Below are the code and all the weights of a small trained network. Each question names an input and a class and asks about switching units off, where a switched-off unit gives its printed mean instead of its output.

import numpy as np


def w(rows, s, z=0):
    codes = np.array(rows[::2]) - 128.0
    scale = np.full(codes.shape[1], s)
    scale[-1] = z or s
    return codes * scale


def f(y):
    return np.maximum(y, 0)


def log_softmax(a):
    a = a - a.max(-1, keepdims=True)
    return a - np.log(np.exp(a).sum(-1, keepdims=True))


def net(x, mask):
    res = np.array(x, float).reshape(1, 7) / 4 @ E
    y = f(res @ A[0][:, :-1].T + A[0][:, -1])
    res = res + np.where(mask, y, B[0][:, -1]) @ B[0][:, :-1]
    return log_softmax(res[-1] @ U[:, :-1].T + U[:, -1])


A, B = {}, {}
E = w([
[31,2,126,198,145],'x0',
[129,133,124,126,140],'x1',
[159,95,128,142,145],'x2',
[159,193,247,189,98],'x3',
[130,161,102,105,151],'x4',
[122,144,126,115,154],'x5',
[215,117,232,189,165],'x6',
],0.0068)
A[0] = w([
[122,70,125,163,122,234],'N0',
[78,48,54,141,138,16],'N1',
[80,93,83,129,145,31],'N2',
[146,169,91,70,112,253],'N3',
[116,172,96,128,2,188],'N4',
[52,121,62,172,133,128],'N5',
[223,82,66,109,147,244],'N6',
[56,125,66,137,129,56],'N7',
[148,151,105,91,94,22],'N8',
[68,119,107,139,114,56],'N9',
[150,166,210,96,162,12],'N10',
[73,101,69,123,101,71],'N11',
[3,138,194,199,204,146],'N12',
[107,88,161,168,108,168],'N13',
[117,150,122,86,128,48],'N14',
[177,175,206,108,126,117],'N15',
],0.0099,0.0034)
B[0] = w([
[104,111,107,32,167,237],'N0',
[212,120,88,172,21,242],'N1',
[181,132,112,249,77,193],'N2',
[29,104,225,75,180,253],'N3',
[75,76,160,77,208,227],'N4',
[184,120,48,117,56,227],'N5',
[9,118,184,63,194,239],'N6',
[223,104,95,102,39,206],'N7',
[112,114,46,142,190,155],'N8',
[223,67,102,106,99,172],'N9',
[219,66,103,232,56,194],'N10',
[180,118,124,117,30,212],'N11',
[78,75,93,87,160,245],'N12',
[95,75,145,29,251,212],'N13',
[107,42,136,90,110,147],'N14',
[220,253,169,211,103,250],'N15',
],0.0058,0.0055)
U = w([
[70,72,104,55,121,223],'0',
[58,136,255,131,177,242],'1',
[232,129,115,182,32,3],'2',
],0.0076,0.0035)

Each question gives the input, the list of numbers given to net, and the class t.
The units are the neurons (one row each of A and B). Each row of codes is followed by its name. A weight is (code - 128) times the scale printed after its matrix; where a second scale follows, it is the last column's (A, B and U).
mask holds one flag per neuron, in row order. A switched-off neuron (its flag False) gives its mean, the last column of its row in B, instead of its output. The means were averaged over made-up inputs and are rounded, as every weight is.
A unit's drop is (log p(t) with every unit on - log p(t) with that unit switched off) / (log p(t) with every unit on - log p(t) with every unit switched off).
The circuit of an input: a set's keep is (log p(t) with only the set's units on - log p(t) with every unit switched off) / (log p(t) with every unit on - log p(t) with every unit switched off). Starting from the 12 units with the biggest drops (on a tie, the unit counted first), units are removed one at a time, each time the one whose removal leaves the highest keep (on an exact tie, the one counted first), for as long as the keep stays at least 0.8.
circuit, biggest first: the units of the circuit, biggest drop first
most important unit: the unit with the biggest drop
k most important neurons: the k neurons with the biggest drops, biggest first
drop when u is switched off: that unit's drop, to one decimal
input [7,-8,-8,8,7,-4,-2], class 0: circuit, biggest first : N12, N15
input [6,-1,6,-4,7,-7,-4], class 2: circuit, biggest first : N1, N2
input [-3,-2,-6,8,-8,8,8], class 2: most important unit : N10
input [-7,-1,-8,6,-3,-5,-5], class 1: 2 most important neurons : N4, N3
input [1,4,6,-5,-6,-5,-4], class 2: 2 most important neurons : N1, N2
input [-6,3,3,-3,2,0,7], class 1: circuit, biggest first : N6, N5
input [-3,-2,8,-6,-4,-6,6], class 1: circuit, biggest first : N6, N5
input [-3,-2,4,1,6,7,-4], class 1: 2 most important neurons : N3, N5
input [-8,6,-2,3,3,2,0], class 1: 2 most important neurons : N3, N1
input [6,-7,0,-3,-6,-2,-1], class 2: 3 most important neurons : N1, N2, N3
input [-3,4,6,2,-6,5,-7], class 1: drop when N3 is switched off : 0.2
input [7,0,-6,7,0,4,-2], class 0: drop when N12 is switched off : 0.3
input [-6,-6,-2,3,0,-4,-2], class 1: drop when N3 is switched off : 0.2
input [-5,-5,-8,0,6,-6,1], class 1: most important unit : N3
input [3,6,7,-4,-7,-7,-7], class 2: drop when N2 is switched off : 0.1
